(in the rows, 128 means zero)
Each row is followed by its class; each block has classes of its own.
[141 147 148 203 119 121  99 111 165 175 132 103 104 142 139 108 165 138
 104 119 115 119 162 131 125 163 137 105  60 117 193 111] -> (28)
[118 125 110 132 177  89 119 156 145 154 132  70  84  44 107 113 138 129
 119 180  68 133 180  92 206 156 154 135  82 123 143  83] -> (175)
[ 50 122 143 192 153 129 136 173 130  84 118  75  78 100 129 107 140 139
 104 156  53 129 157  93 183 177 113 128 103  89 209  53] -> (79)
[150 136  74 158 135 127 122 138 131 190 152 105 172  90  81  79 139 144
 129 175 130 166 130 165 129 147 111  82  95 105 117 136] -> (66)
[130 107 154 125 126 147 107  87 104 147 117 161 152 163 114 119 110 137
 150 134 134 141  91 171  66 132 104 120 122 104 100 105] -> (175)
[109  91 164 162 115 177 137 114 118 122 135 163 187 124  93 138 149 161
 120 122 136 136  69 140  60 102  69  82 118  89 130 139] -> (79)
[150 106 123  58 149  97 128 129  96 133 115 132 113 113 103 158 129 106
 149 154 169 160 129 110 161 115 135 137 135 130 124 124] -> (28)
[ 20 114 124 140 111 139 133 123 119  58 125 114 113 162 102 108  91 139
 131 148 106 133  81 189 153 141  71 161 136  96 206  48] -> (24)
[141 103 157  74 169  74 172 166 110  78 132 132 142  23 107 187 136 120
 134 150 130 118 102  44 185  63 163 148 134 153  94 126] -> (79)
[125 154  95 112 110  78  76  86 103 100 147 113 112 133  94 163  78 107
 142 149 159 107  45 100 175 102 135 186 150 152 136 100] -> (61)
[118 132 172 153 111 129 144 102 155 113 137 151 160 147 156 133 132 149
 125  90 117  91 102 150  91 113 136 143  98 146 129 132] -> (24)
[141 154 100  95 133  30  80 112 127 130 134  82  47 139 115 162 101  86
 120 165 172 105 133  64 242 154 186 198 114 154 182  74] -> (28)
[ 90 128 116 126 104 106 103  78  97 103 135 135 114 146  88 164  89 129
 145 152 146 124  60 152 142 124  99 170 109 110 158  92] -> (24)
[137 135 130  85 139 116 125  99 124 138 130 138 150 147 130 150 104 119
 137 108 148  96  97 122 109 124 155 159 155 130  96 161] -> (131)
[146 118 151 122 115 156 165 140 141 157 153 154 201  73 128 129 158 137
 129  96 132 105 126 141  78  60 133 107 103 137  66 199] -> (66)
[168 141 114 167 143 109  88  90 109 185 127 124 128 137 104 121 129 140
 121 143 142 150 110 108  98 178 123  90  98  99 134 132] -> (79)
[177 136 128 115 142 110 119 110 108 144 119 145 140 131 114 138 121 132
 137 129 151 141  88 110 107 133 151 115 132 127  94 127] -> (79)
[187 143 104  93 127 104  61  75  56 170 116 158 100 190 119 148  98 108
 170 165 169 162  94 153 110 167 122 111 145  89  99 125] -> (32)
[119 152 111 144 107 147  93 108 132 139 136 123 152 154 121  97 117 129
 134 115 140 118  81 159  95 134 102 121 146 137 130 126] -> (61)
[177 139 144 151 106 131 104 115 149 171 147 132 127 109 127 126 170 155
 122 128  99 118 147 121 109 118 142  78  76 119 115 175] -> (32)
[199 189 116 152 144  38  59  91 112 160 132 108  31 170 149 133 116  99
 118 154 110 122 154  78 205 190 188 157  81 137 163 109] -> (32)
[182 150 176 143 171  89 125 139 152 178 114 118  80 134 188 132 180 102
 119  92 103 118 220  79 145 165 185 127  75 154 134 130] -> (28)
[205 105 106  22 121 114 119 124  86 141 137 164 161  85  82 168 123 132
 165 176 174 153  82 119 126  69 138  97 152 127  50 183] -> (32)
[133 140 144 144 149 102 158 157 175 133 147 103 128  57 146 138 162 148
 124 135  73 106 164  99 162 128 162 130  65 151 124 129] -> (24)
[ 88 136 141 128 122 163 130 111 140 140 131 130 141 167 138 123 126 131
 125  92 113 101 120 150  84 141 116 142 139 105 127 153] -> (131)
[195 157  91  92 163  86  73  76  86 196  95 128 113 190 133  89  75 103
 167 164 168 162 113 162 112 214 167 138 143 129  87  93] -> (175)
[178 135 136  85 135  85 113 105 121 151 122 134 122 133 136 158 131 104
 134 130 180 116 123  97 146 121 167 152 115 157 123 148] -> (28)
[161 139  92  64 123  62  79  62 104 152 136 124 132 120  90 159  71 103
 142 175 204  99  54 104 168 121 166 198 130 157  97 133] -> (175)
[ 77 118 145 140 135 146 133 137  99  87 107 132 107 161 117 109 118 124
 128 119 115 148 102 148 121 141  98 130 153  98 161  69] -> (79)
[104 163 121 158 133 135 102  99 137 162 122 109  96 192 147 104 116 123
 121  97  99 111 143 151 104 186 137 144 124 100 148 120] -> (131)
[ 91 120 128 116 123 120 145 136 101 108 148 132 132  96 104 151 120 108
 133 137 125 127 114 125 161  80 114 165 118 120 122 129] -> (66)
[157 128 124  98 158  99 111 109 123 163 123 121 127 119 131 131 107 126
 139 151 126 130 127 113 134 151 161 144 115 132  89 120] -> (175)
[111  82 118  56 100 151 143 153 111  79 146 142 165  58  61 153 127 152
 145 181 141 135  66 141 155  44  94 106 151 104 114 148] -> (32)
[ 97 114 124 153 122 143 106 105 137 147 130 117 153 149 109  82 111 148
 124 157 132 133 103 171 104 160  96 115 115 103 152  94] -> (175)
[187 141 133  85 133 115  95  72 117 178 107 160 167 192 151 100  94 115
 148 115 180 115  91 161  69 156 160 142 145 153  62 143] -> (175)
[104 130 133 126  87 125  96  86 118 111 121 131 116 183 112 136 111 111
 124 124 189 107  80 153 138 116 119 168 129 130 184 104] -> (28)
[171 145 143 139 113 166 107 102 135 165 136 159 192 162 150 115 136 144
 147  87 138 121  86 157  29 117 118  90 140 140  68 163] -> (61)
[102 132 128 162 118 140 122 117 136 125 130 116 147 140 117 102 126 143
 107 125 143 116  91 128 113 149 114 119 130 113 165 119] -> (79)
[176 172 151 145 139 129 120 110 143 170 110 134 127 176 185  97 141 118
 116  68 134 106 145 110  81 176 179 127 123 153 106 161] -> (79)
[141 102 119 100 123  96 124 129 127 125 144 117 135  57  67 176 138 135
 135 180 168 138  97 100 181  81 127 129 100 124 146 118] -> (28)
[ 92 124 145 138 123 153 143 164 153 101 148 111 142  67 115 128 151 146
 133 115  71 119 119 119 123  77 109 115 127 132 124 117] -> (61)
[137 138 121  88 139 150 125 103 125 167 120 136 147 164 129 122 117 127
 145  95 125 123 121 152  67 142 139 127 153 110  86 168] -> (131)
[127 104 164  82 128 100 139 143 108  71 142 151 108  93 118 182 135 123
 137 151 112 113 108  89 185  67 137 150 129 130 121 123] -> (32)
[ 62 119 121 127 121 143 155 149 145  86 133 109 137 121 117 103 115 149
 130 141  99 128 108 174 141 130 104 138 130 117 169  81] -> (24)
[189 144 118 144 161 101  71  73 111 218 112 115 111 140 116 109 116 129
 148 153 110 154 143 130 103 199 152 115  80 109 104 127] -> (175)
[134 189  95 149 119  94  84  79 166 169 138  95 128 197 157  95  94 116
 102 106 159  60 105 135 135 192 181 176 134 150 149 139] -> (131)
[137 140 124 132 113 115  83  63 123 158 126 137 146 186 128 105  90 124
 126 137 177 107  79 154 103 161 133 155 123 135 128 119] -> (175)
[166 176 105 120 101  85  76  75 133 143 153 125 144 141 126 152 102 111
 132 118 181  80  60  95 137 110 162 173 134 180 102 156] -> (61)
[142 141  81  76 131  85  90 111  87 111 141 120 124 113  81 164  89 106
 160 176 161 144  58 102 173 107 122 163 160 146 100 106] -> (61)
[157 124 133 120 148 109 130 105 144 162 150 132 168  94 111 156 128 147
 130 130 131  99 103 103 108 119 153 124 114 119  95 166] -> (131)
[171 128 124  63 135 102 121 144  97 120 124 143  97 113 121 150 131 119
 156 154 117 148 131 119 159 103 152 119 135 128  83 127] -> (32)
[111 134 123 121 127  93  86  82 115 135 126 117 113 156 116 123  83 111
 127 151 152 102  87 130 151 151 133 182 122 131 148  94] -> (175)
[213 152 108 103 136  95  89  88 128 208 121 121 127 141 138 146 137 115
 134 132 179 128 137 107 121 154 176 127  98 145 109 172] -> (28)
[ 41 105 133 139  90 184 141 119 127 100 135 130 151 124  94 125 129 152
 135 129 112 129  92 186  98 111  55 127 110  93 168 126] -> (24)
[159 131 107 136 136 128 137 129 123 179 148 132 182 104 119 111 133 140
 137 139 131 147 126 153  97 117 129  97 107 117  82 157] -> (66)
[176 157 172 181 115 146 102  96 155 179 145 143 150 112 151 142 165 149
 132  69  86  98 127 108  49 106 143  97  76 142  86 181] -> (61)
[168 153 136 153 124 123 121 107 154 168 135 127 156 117 138 118 147 144
 106 103 149  99 110  96  99 142 162 112 103 142 115 169] -> (79)
[136 184 155 201 106 170 114 138 192 177 142 104 132 125 179  80 185 142
 120  54  63  93 178 136  65 138 147  93  86 153 116 161] -> (61)

A new block, with new classes.
[127 153  73 154 142 151 159 143 131 133 138 153 112 125 143 129 144 135
 112  74 149 106 119 138 142 165 131 139 105 143 106  88] -> (98)
[131  99 140 124 155 215  80 166  83 167 146 124 117  70 106 129 151 126
 158 142 161 125 122 132 102 135 138  82 104 101 138 121] -> (73)
[140  93 109 124 157 174  79  84 114 135 128 115 115 132 124 155 144 129
 147 141 131 141 144 109  85 154 162 106 134 122 149 125] -> (170)
[133  91 122 143 123 153  93 192  54 161 132 141 116 115  98 110 141 116
 127 147 179 115 129 143 118 107  94  90  90 103 144 116] -> (170)
[136 127 213  84 109  84 127  78 160 107  87  97 161 159  96  92 122 171
 125 149 114 124 135 150  96 134 157 106 100 101 139 160] -> (170)
[111 124 161  99 128 157 119 221 115 152 150 127 134  73  89 139 122 111
 133 128 156 146 146 186 147 120 120  99 109 103 125 122] -> (44)
[ 95 134 138  83  94 145 139 201 113 117 181 176 121 159  92 146  96 169
 161 132 193 129 126 163 126 126 142  97  63 117 143 144] -> (6)
[113 156 120 109 144 112 145 110 127 153 110 158 154 145  87 132 127 120
  93 130 166 161 158 146 157 117  96 121  94 114 146 116] -> (110)
[122 110 121 123 111  94 116  60 122 138  96  83 167 181 104 129 108 124
 117 149 140 110 167 146 133 122 114 109 136 139 176 145] -> (103)
[140  77 176 150 127 169  53 133 111 139 126  14 113  93 130 120 133 139
 168 139 118  92 104 167  56 148 131  58 130 127 127 159] -> (157)
[130 120 156 121 145 178  90  85 123 142 146 106 115 106  90 103 129 148
 117 131 131 118 130 179  83 159  97  95 103 105 117 128] -> (50)
[116 112 154  66 117 155 115 130 116 135 119 186 152 134  99 136 112 116
 117 153 176 137 161 163 114 131 150  87  92 132 153 130] -> (170)
[124 134 113 111 147 192  87 155 116 161 166 128 102  66  99 125 133 126
 108 122 152 123 119 186 126 165  55 117 158 121  98 112] -> (50)
[111 146 143 123 135 106 103  48 126 107 150 148 114 134 107 152  90 137
  89 179 122 148 145 145  99 166 167 110 112 135 131 137] -> (50)
[132 144  95 144 108 142 149 174  92 135 166 161 110 142 139 162 125 134
  94 121 156 118 137 131 147 119 163 119 116 103  97 122] -> (98)
[115 121 128 166 140 184 168 134 136 140 151 165 137 147 141 124 134 113
 108  92 144 147 161 172 112 137 202 105  85 118 109 120] -> (110)
[133 107 154 150 147 144  88 144 129 145 145  90  91 120 129  88 144 133
  99 134 139 128 114 145  91 171 116 104 126 105 130 126] -> (110)
[143 119 185 116  95 145 147 136 124 131 101  71 122 137 124 103 158 139
 163 120 112  92 131 104 131  96 161  99 171  97 137 148] -> (103)
[115 101 139 165 135 133  90 122  82 136 136  87 116 135  99 120 131 125
 127 143 147 125 156 190  66 161 169  78  82 139 143 138] -> (157)
[144  91 135 164 166 174 111 132 131 149 151  93 127 137 167  78 122 136
 105 139 123 169 162 156 114 125 154 123 140 111 149 151] -> (6)
[ 97 124  86 116 143 158 124 133  84 123 125 155  97 115 139 121 139 126
 174 128 153 108 131 119 124 161 163  99 100 169 193 122] -> (103)
[130 140 109 134 121 131 147 105  92 121 155 168 123 164 116 159 100 149
 115 146 152 126 143 149 123 113 161 107 129 149 111 166] -> (50)
[121 176 121 108 124  56 126  80 122  95 131 153 125 136  91 143 100 168
 115 151 134 117 121 150 131 156 133 148  84 145 135 148] -> (98)
[138 131  99 123 162 153  91  65 113 146 137 120 131 109 104 108 125 161
 130 126 123 135 145 154 118 140  83 159 136 106 135 147] -> (73)
[148  96 142 135 152 148  96 124 115 150 138  72 131 131 137 122 117 138
 115 150 131 154 156 130 113  98 116  97 135  89 143 162] -> (44)
[106 119 150 112  98 133 160 214 149  91 176 192 110 145 154 149 106 116
 135 115 168 124 115 115 114 122 169 125 100 150 106 131] -> (44)
[117 163 168  98 133 109 147 155 137 149 114 132 141  95  76 121 124 130
 100 134 149 142 135 192 158 155 129 105 126 118 124 126] -> (110)
[117 123 151 182 127  95 101 155  83 119 141  90 118 163 119 128 123 149
 108 132 164 126 100 135  94 158 150  84  71 135 147 146] -> (6)
[116 126 135 104 142 202  78 112 121 153 161 131 148  90 111 177 104 136
 132 134 188 127 118 169  89 183 142  63 112 132 117 139] -> (73)
[151  75 169 120 145 193  97 164  70 147 163 116 122  85  79 103 104 163
 164 175 162 114 130 203  92 129 131  61  70  93 154 163] -> (6)
[137 142 125 159 160 160 118 159 117 158 131  95 125 117 156  99 139 143
 138 128 147 152 140 147 132 118 184  93 123 152 146 155] -> (98)
[145 125 135 155 137 132 103 124 107 143 142  76  95 125  97 122 138 152
 115 140 129 112 111 140 107 155 116 103 156 119 106 132] -> (50)
[135 154 170  64 106  74 125  83 113 117  97 176 143 139  63 143  96 145
 115 175 172 128 137 129 133 116 111 105 120 133 146 151] -> (170)
[110 145 150 143 125 115 140 161  98 108 125 168 155 148 108 142 147 131
 148 109 169 138 120 152 101 130 187 109  71 166 123 153] -> (170)
[135 126 146 174 119 140 155 158  98 135 124 102  62 125 112  81 143 152
 145 119 109  97 116 124 126 137 195  87 125 121 124 104] -> (50)
[123 133 134 114 124 152 174 129 101 106 150 185 145 121 112 186 137 114
 151 150 157 122 141 119 121 125 196 109 124 127 116 140] -> (103)
[115 119 157 157 136 118 164 167 126 118 134 155 115 108 126 120 124 118
 127 154 122 135 124 144 125 148 215 106  79 123 130 110] -> (110)
[119 131 148 208 143 120  80 110 126 142 144  88 105 125 133  61 123 122
  96 132 127 142 145 165  94 151 162 116  71 129 147 115] -> (98)
[122 187 135 102  94 120 163 108 123 118 123 136 106 102 118 162  93 153
 134 107 138 107 125 155 152 129 140  96 170 135  92 145] -> (157)
[ 97 128 115 158 123 124 114 125 116 123 132  98 133 154 162 126 146 121
 123 123 148 122 118  95 112 139 122 109 105 119 152 124] -> (103)
[120 104  59 141 143 156 128 164 116 131 128 131 104 126 152 167 128 110
 163  85 149 109 110  82 144 122  97 122 114 156 145  94] -> (44)
[139 115 126 131 163 191 103 154  79 174 133 118 144  91 101 126 146 139
 154 140 174 136 131 146 120 118 125  86 114 117 139 144] -> (73)
[117 119 134  80 118  69 115  94 120 101 121 153 164 168  86 184 112 138
 108 183 131 149 155 138 116 144 164 137 104 119 142 143] -> (170)
[149  93 141 132 151 143  83 141 139 129 146  96 133 118 154  57 131 152
 111 139 114 113 129 193  93 140  95 157 110 133 134 168] -> (98)
[123  97  87 142 138 171  95 134 105 129 149 126 111 117 145 179 114 118
 139 129 126 127 119  99 136 132 125 121 118 114 147 104] -> (6)
[101 169 137 160 115 127 185 166 136 135 136 133 127 124 133 119 114 129
 153 111 153 155 152 160 144 102 194  98 121 146 108 129] -> (157)
[118 118 137 130 126 130 102 145 120 150 113  68 116 129 126  74 170 117
 122 123 112 125 149 122 139 126  98 141 162  98 163 118] -> (103)
[134 131 142 128 153 102 111 104 102 118 127 153 127 109 112 154  80 136
 131 195 180 141 103 104 124 135 126  85  95 163 167 144] -> (6)
[125 134 145 122 132 145 121 148 124 148 137 113  85 101 132  90 106 142
 155 161 162 139 139 143 116 125 141  79 147 144 146 141] -> (157)
[127 124  98 132 163 184  89 145 106 165 124 112 141  55 139 124 118 122
 155 138 137 129 127 168 152 112 105 102  92 140 158 126] -> (98)
[103 126 155 140 118 123  90 107 106 148 144 135 124 159  79 104  68 135
 118 164 200 150 158 166 112 129 131  62  51 136 188 128] -> (6)
[136 104 175 135 116 117  79 208 101 117 150  98 121 162 124  96 155 161
 153 133 171 120  96 149  66 132 136 112 128 154 124 198] -> (170)
[114 162 165 123 111  67 146  82 128 123 104  82 138 116 112 103  95 158
 124 173 118 124 135 145 152 136 146  94 131 104 160 149] -> (103)
[109 150  93 122 153 146 130 132 151 136 125 122 137 111 157 134 134 151
 150 104 130 140 109 105 147 148 133 142 136 139 132 121] -> (73)
[ 99 130 179 133 102  86 137 150 125  99 116 104 130 148 141  75 156 130
 104 120 109 106 127 146 110 156 158 138 104 116 146 137] -> (103)
[132 136 161 105 120 120 133 184  99 130 138 118 127 141  92 131 148 163
 131 151 164 119 124 147 111 138 177  87  74 110 129 145] -> (98)
[124 129 136  88 135  94 100 102 117 126 133 147 152  95  72 152  79 150
 144 193 148 127 128 167 130 148 124 129 117 149 147 155] -> (73)
[147 127 136 132 174 139  83 107 105 145 143 122 155 133 112 115 148 138
  97 160 174 155 142 151  85 128  93 122  83 127 136 164] -> (98)
[116 110 139 143 138 218 124 181 139 148 175 121 123  79 160 119 129 120
 158 122 169 136 124 162  88 122 116  82 107 112  95 124] -> (157)
[119 132 124 150 134 140 130 149 137 146 132 103 100 122 137  65 117 140
 167 119 153 134 143 163 118 117 121 109 136 167 144 140] -> (157)
